Below is a small trained network, with its code and all its weights. Each question gives an input and a target symbol and asks what happens when units are switched off, that is, made to give their printed mean instead of their output.

import numpy as np


def w(rows, s, z=0):
    codes = np.array(rows[::2]) - 128.0
    scale = np.full(codes.shape[1], s)
    scale[-1] = z or s
    return codes * scale


def f(y):
    return y / 2 * (1 + np.tanh(0.7978845608 * (y + 0.044715 * y**3)))


def softmax(a):
    e = np.exp(a - a.max(-1, keepdims=True))
    return e / e.sum(-1, keepdims=True)


def log_softmax(a):
    a = a - a.max(-1, keepdims=True)
    return a - np.log(np.exp(a).sum(-1, keepdims=True))


def net(x, mask):
    ids = ['αγηθξπστ'.index(c) for c in x.split()]
    T = len(ids)
    res = E[ids] + P[:T]
    q, k, v = (res @ M[0].T for M in (Q, K, V))
    z = softmax(np.where(np.tri(T) > 0, q @ k.T / 2**0.5, -1e9)) @ v
    res = res + np.where(mask[0], z, O[0][:, -1]) @ O[0][:, :-1]
    y = f(res @ A[0][:, :-1].T + A[0][:, -1])
    res = res + np.where(mask[1:17], y, B[0][:, -1]) @ B[0][:, :-1]
    return log_softmax(res[-1] @ U[:, :-1].T + U[:, -1])


Q, K, V, O, A, B = {}, {}, {}, {}, {}, {}
E = w([
[148,69,126,111,165],'α',
[172,141,97,98,166],'γ',
[129,140,83,203,90],'η',
[91,172,167,148,5],'θ',
[151,173,73,60,61],'ξ',
[106,173,91,155,205],'π',
[138,136,151,148,134],'σ',
[114,137,147,136,148],'τ',
],0.02)
P = w([
[37,241,36,37,197],'0',
[210,135,162,99,100],'1',
[206,134,143,105,102],'2',
[193,131,120,116,95],'3',
[100,18,58,39,41],'4',
[126,3,55,60,26],'5',
[143,2,61,69,25],'6',
[169,26,74,113,34],'7',
],0.0044)
Q[0] = w([
[86,178,187,90,4],'head 0',
[167,60,41,1,86],'head 0',
],0.023)
K[0] = w([
[158,157,193,43,106],'head 0',
[251,116,150,176,107],'head 0',
],0.029)
V[0] = w([
[98,144,219,7,99],'head 0',
[30,131,228,106,194],'head 0',
],0.012)
O[0] = w([
[109,41,98,41,217,123],'head 0',
[3,55,163,94,147,2],'head 0',
],0.0083,0.0051)
A[0] = w([
[92,165,230,53,146,135],'neuron 0',
[143,120,144,135,119,90],'neuron 1',
[161,103,86,103,95,154],'neuron 2',
[117,45,147,101,55,98],'neuron 3',
[71,113,204,133,53,87],'neuron 4',
[129,40,126,172,155,138],'neuron 5',
[156,154,250,113,210,148],'neuron 6',
[106,190,161,130,114,126],'neuron 7',
[92,46,170,197,112,143],'neuron 8',
[118,122,67,178,205,142],'neuron 9',
[51,57,186,145,121,2],'neuron 10',
[164,92,161,133,85,150],'neuron 11',
[153,118,106,145,191,102],'neuron 12',
[126,116,109,149,133,137],'neuron 13',
[124,169,120,122,93,116],'neuron 14',
[165,112,150,125,200,97],'neuron 15',
],0.014,0.0071)
B[0] = w([
[83,126,119,170,36,165],'neuron 0',
[119,104,113,121,147,121],'neuron 1',
[76,120,194,101,131,255],'neuron 2',
[141,151,129,183,169,166],'neuron 3',
[194,40,155,227,113,156],'neuron 4',
[62,58,68,107,153,153],'neuron 5',
[111,211,3,144,129,158],'neuron 6',
[111,62,160,142,146,177],'neuron 7',
[79,182,181,40,64,156],'neuron 8',
[233,118,147,117,155,174],'neuron 9',
[193,120,236,8,250,140],'neuron 10',
[75,135,106,122,178,196],'neuron 11',
[142,101,177,139,73,137],'neuron 12',
[151,167,116,106,136,143],'neuron 13',
[109,93,125,118,176,211],'neuron 14',
[194,72,184,95,148,135],'neuron 15',
],0.017,0.0068)
U = w([
[94,159,58,148,86,96],'α',
[108,177,76,158,123,55],'γ',
[78,182,150,232,242,202],'η',
[113,27,2,112,140,50],'θ',
[193,143,133,139,116,124],'ξ',
[92,95,155,184,71,26],'π',
[86,167,52,149,67,176],'σ',
[48,153,164,95,157,251],'τ',
],0.0056,0.0018)

Each question gives the input, a string of symbols that net reads in full, and the target symbol t.
The units are the heads (2 rows each of Q, K, V and O) and the neurons (one row each of A and B). Each row of codes is followed by its name. A weight is (code - 128) times the scale printed after its matrix; where a second scale follows, it is the last column's (O, A, B and U).
mask holds one flag per unit, heads first, then neurons. A switched-off unit (its flag False) gives its mean, the last column of its rows in O or B, instead of its output. The means were averaged over made-up inputs and are rounded, as every weight is.
A unit's drop is (log p(t) with every unit on - log p(t) with that unit switched off) / (log p(t) with every unit on - log p(t) with every unit switched off).
The circuit of an input: a set's keep is (log p(t) with only the set's units on - log p(t) with every unit switched off) / (log p(t) with every unit on - log p(t) with every unit switched off). Starting from the 12 units with the biggest drops (on a tie, the unit counted first), units are removed one at a time, each time the one whose removal leaves the highest keep (on an exact tie, the one counted first), for as long as the keep stays at least 0.8.
circuit, biggest first: the units of the circuit, biggest drop first
unit that matters most: the unit with the biggest drop
k most important neurons: the k neurons with the biggest drops, biggest first
drop when u is switched off: that unit's drop, to one decimal
input ξ η τ, target ξ: circuit, biggest first	(head 0; neuron 15; neuron 9)
input η ξ η, target η: circuit, biggest first	(head 0; neuron 14; neuron 11; neuron 7)
input η σ τ θ τ γ α θ, target η: circuit, biggest first	(neuron 3; neuron 11)
input π α τ, target π: circuit, biggest first	(head 0; neuron 4)
input θ θ π η, target θ: circuit, biggest first	(head 0; neuron 5)
input θ η σ, target θ: 2 most important neurons	(neuron 5; neuron 15)
input σ τ γ τ, target σ: unit that matters most	neuron 6
input ξ τ α η θ α τ α, target η: circuit, biggest first	(head 0; neuron 11; neuron 14)
input ξ η η, target ξ: 2 most important neurons	(neuron 9; neuron 12)
input η γ η, target η: 3 most important neurons	(neuron 14; neuron 11; neuron 7)
input α η θ α θ, target η: drop when neuron 11 is switched off	0.1
input π γ σ, target π: drop when head 0 is switched off	1.8
input α θ θ π η, target θ: drop when head 0 is switched off	1.4
input σ π η σ η θ γ, target η: drop when head 0 is switched off	1.5
